Below is a small trained network, with its code and all its weights. Each question gives an input and a class and asks what happens when units are switched off, that is, made to give their printed mean instead of their output.

import numpy as np


def w(rows, s, z=0):
    codes = np.array(rows[::2]) - 128.0
    scale = np.full(codes.shape[1], s)
    scale[-1] = z or s
    return codes * scale


def norm(h):
    return h / np.sqrt((h * h).mean(-1, keepdims=True) + 1e-5)


def f(y):
    return y / 2 * (1 + np.tanh(0.7978845608 * (y + 0.044715 * y**3)))


def log_softmax(a):
    a = a - a.max(-1, keepdims=True)
    return a - np.log(np.exp(a).sum(-1, keepdims=True))


def net(x, mask):
    res = np.array(x, float).reshape(1, 6) / 4 @ E
    u = 0
    for l in range(3):
        y = f(norm(res) @ A[l][:, :-1].T + A[l][:, -1])
        res = res + np.where(mask[u : u + 3], y, B[l][:, -1]) @ B[l][:, :-1]
        u += 3
    return log_softmax(norm(res)[-1] @ U[:, :-1].T + U[:, -1])


A, B = {}, {}
E = w([
[124,109,108,178,90,143,156,109,168,138,176,98],'x0',
[129,134,101,147,141,130,100,112,114,126,197,95],'x1',
[66,214,168,77,93,152,95,145,134,174,170,253],'x2',
[153,23,140,154,148,45,170,109,97,117,193,175],'x3',
[113,117,137,143,168,163,118,132,141,119,134,145],'x4',
[246,140,150,86,137,233,143,124,138,129,150,95],'x5',
],0.011)
A[0] = w([
[53,168,135,89,34,174,66,203,150,148,160,164,2],'L0N0',
[214,79,192,100,146,184,135,131,100,199,180,176,38],'L0N1',
[1,231,56,181,127,109,51,122,198,118,22,55,90],'L0N2',
],0.0072,0.0019)
B[0] = w([
[14,129,153,83,142,169,64,25,154,189,109,171,225],'L0N0',
[172,103,108,53,80,65,164,96,236,65,98,121,192],'L0N1',
[248,63,133,103,191,73,146,82,163,151,165,73,255],'L0N2',
],0.011,0.0075)
A[1] = w([
[150,225,140,74,85,187,101,154,137,160,196,184,11],'L1N0',
[74,79,83,185,118,89,125,151,48,70,117,161,1],'L1N1',
[79,144,103,144,82,62,124,145,157,64,165,252,108],'L1N2',
],0.011,0.0017)
B[1] = w([
[80,63,103,92,89,179,150,76,162,89,132,86,233],'L1N0',
[8,129,209,97,174,137,195,180,200,100,62,87,202],'L1N1',
[167,161,137,147,105,157,124,163,89,114,222,128,255],'L1N2',
],0.013,0.0063)
A[2] = w([
[47,194,90,185,172,79,37,99,133,246,82,154,47],'L2N0',
[156,250,83,128,95,237,107,149,182,136,65,32,2],'L2N1',
[23,162,118,196,101,122,122,162,74,164,193,236,139],'L2N2',
],0.013,0.00069)
B[2] = w([
[187,193,73,57,2,91,165,169,195,69,201,126,206],'L2N0',
[100,147,131,191,144,116,85,151,22,168,91,179,254],'L2N1',
[211,157,117,180,139,124,80,204,52,158,136,199,232],'L2N2',
],0.013,0.0077)
U = w([
[219,63,109,158,183,95,184,117,149,99,99,58,243],'0',
[183,161,139,198,153,170,97,221,9,136,139,160,233],'1',
[162,173,112,66,64,145,140,131,211,108,206,151,164],'2',
[70,129,117,103,107,226,102,71,115,146,82,133,2],'3',
[1,105,177,171,177,91,217,201,179,79,142,87,11],'4',
],0.01,0.0026)

Each question gives the input, the list of numbers given to net, and the class t.
The units are the neurons (one row each of A and B). Each row of codes is followed by its name. A weight is (code - 128) times the scale printed after its matrix; where a second scale follows, it is the last column's (A, B and U).
mask holds one flag per neuron, layer by layer. A switched-off neuron (its flag False) gives its mean, the last column of its row in B, instead of its output. The means were averaged over made-up inputs and are rounded, as every weight is.
A unit's drop is (log p(t) with every unit on - log p(t) with that unit switched off) / (log p(t) with every unit on - log p(t) with every unit switched off).
The circuit of an input: a set's keep is (log p(t) with only the set's units on - log p(t) with every unit switched off) / (log p(t) with every unit on - log p(t) with every unit switched off). Starting from all 9 units, units are removed one at a time, each time the one whose removal leaves the highest keep (on an exact tie, the one counted first), for as long as the keep stays at least 0.8.
circuit, biggest first: the units of the circuit, biggest drop first
k most important neurons: the k neurons with the biggest drops, biggest first
drop when u is switched off: that unit's drop, to one decimal
input [-6,-4,-8,-2,7,8], class 1: circuit, biggest first => L2N1
input [0,1,-7,-1,-1,3], class 1: circuit, biggest first => L0N2, L2N1
input [-4,-4,1,0,-1,7], class 3: 4 most important neurons => L0N2, L2N0, L2N1, L2N2
input [-3,5,0,7,2,0], class 4: 2 most important neurons => L0N0, L0N2
input [6,-6,-8,2,-5,-3], class 4: 2 most important neurons => L0N2, L1N1
input [-4,-2,1,-3,-2,-5], class 2: 2 most important neurons => L2N0, L0N0
input [-4,-8,-3,0,-5,-8], class 0: 2 most important neurons => L0N2, L0N0
input [-3,8,4,-1,-5,8], class 3: circuit, biggest first => L2N1, L1N0
input [-1,4,8,3,-1,-7], class 1: 2 most important neurons => L2N2, L1N2
input [-6,-2,6,-2,0,-8], class 2: 3 most important neurons => L2N0, L0N0, L0N2
input [5,-2,-1,1,3,-2], class 4: 3 most important neurons => L0N0, L0N2, L0N1
input [-3,-7,-6,1,-6,-2], class 4: 3 most important neurons => L0N2, L1N1, L0N1
input [-8,5,1,-3,-4,2], class 3: 2 most important neurons => L1N0, L2N2
input [-8,-6,6,-3,-2,-5], class 2: circuit, biggest first => L2N0
input [-4,-5,-6,0,-4,3], class 1: 3 most important neurons => L0N2, L2N1, L0N1
input [-5,-6,0,8,7,-2], class 4: 2 most important neurons => L1N1, L0N0
input [4,6,4,-6,-7,1], class 3: circuit, biggest first => L1N0, L2N1
input [2,3,7,4,-7,-4], class 1: drop when L2N2 is switched off => 0.9
input [-2,4,-3,-3,2,-4], class 0: drop when L0N2 is switched off => 0.2
input [0,6,6,0,-2,1], class 3: drop when L1N0 is switched off => 1.2
input [1,-2,-6,6,-7,-8], class 4: circuit, biggest first => L1N1
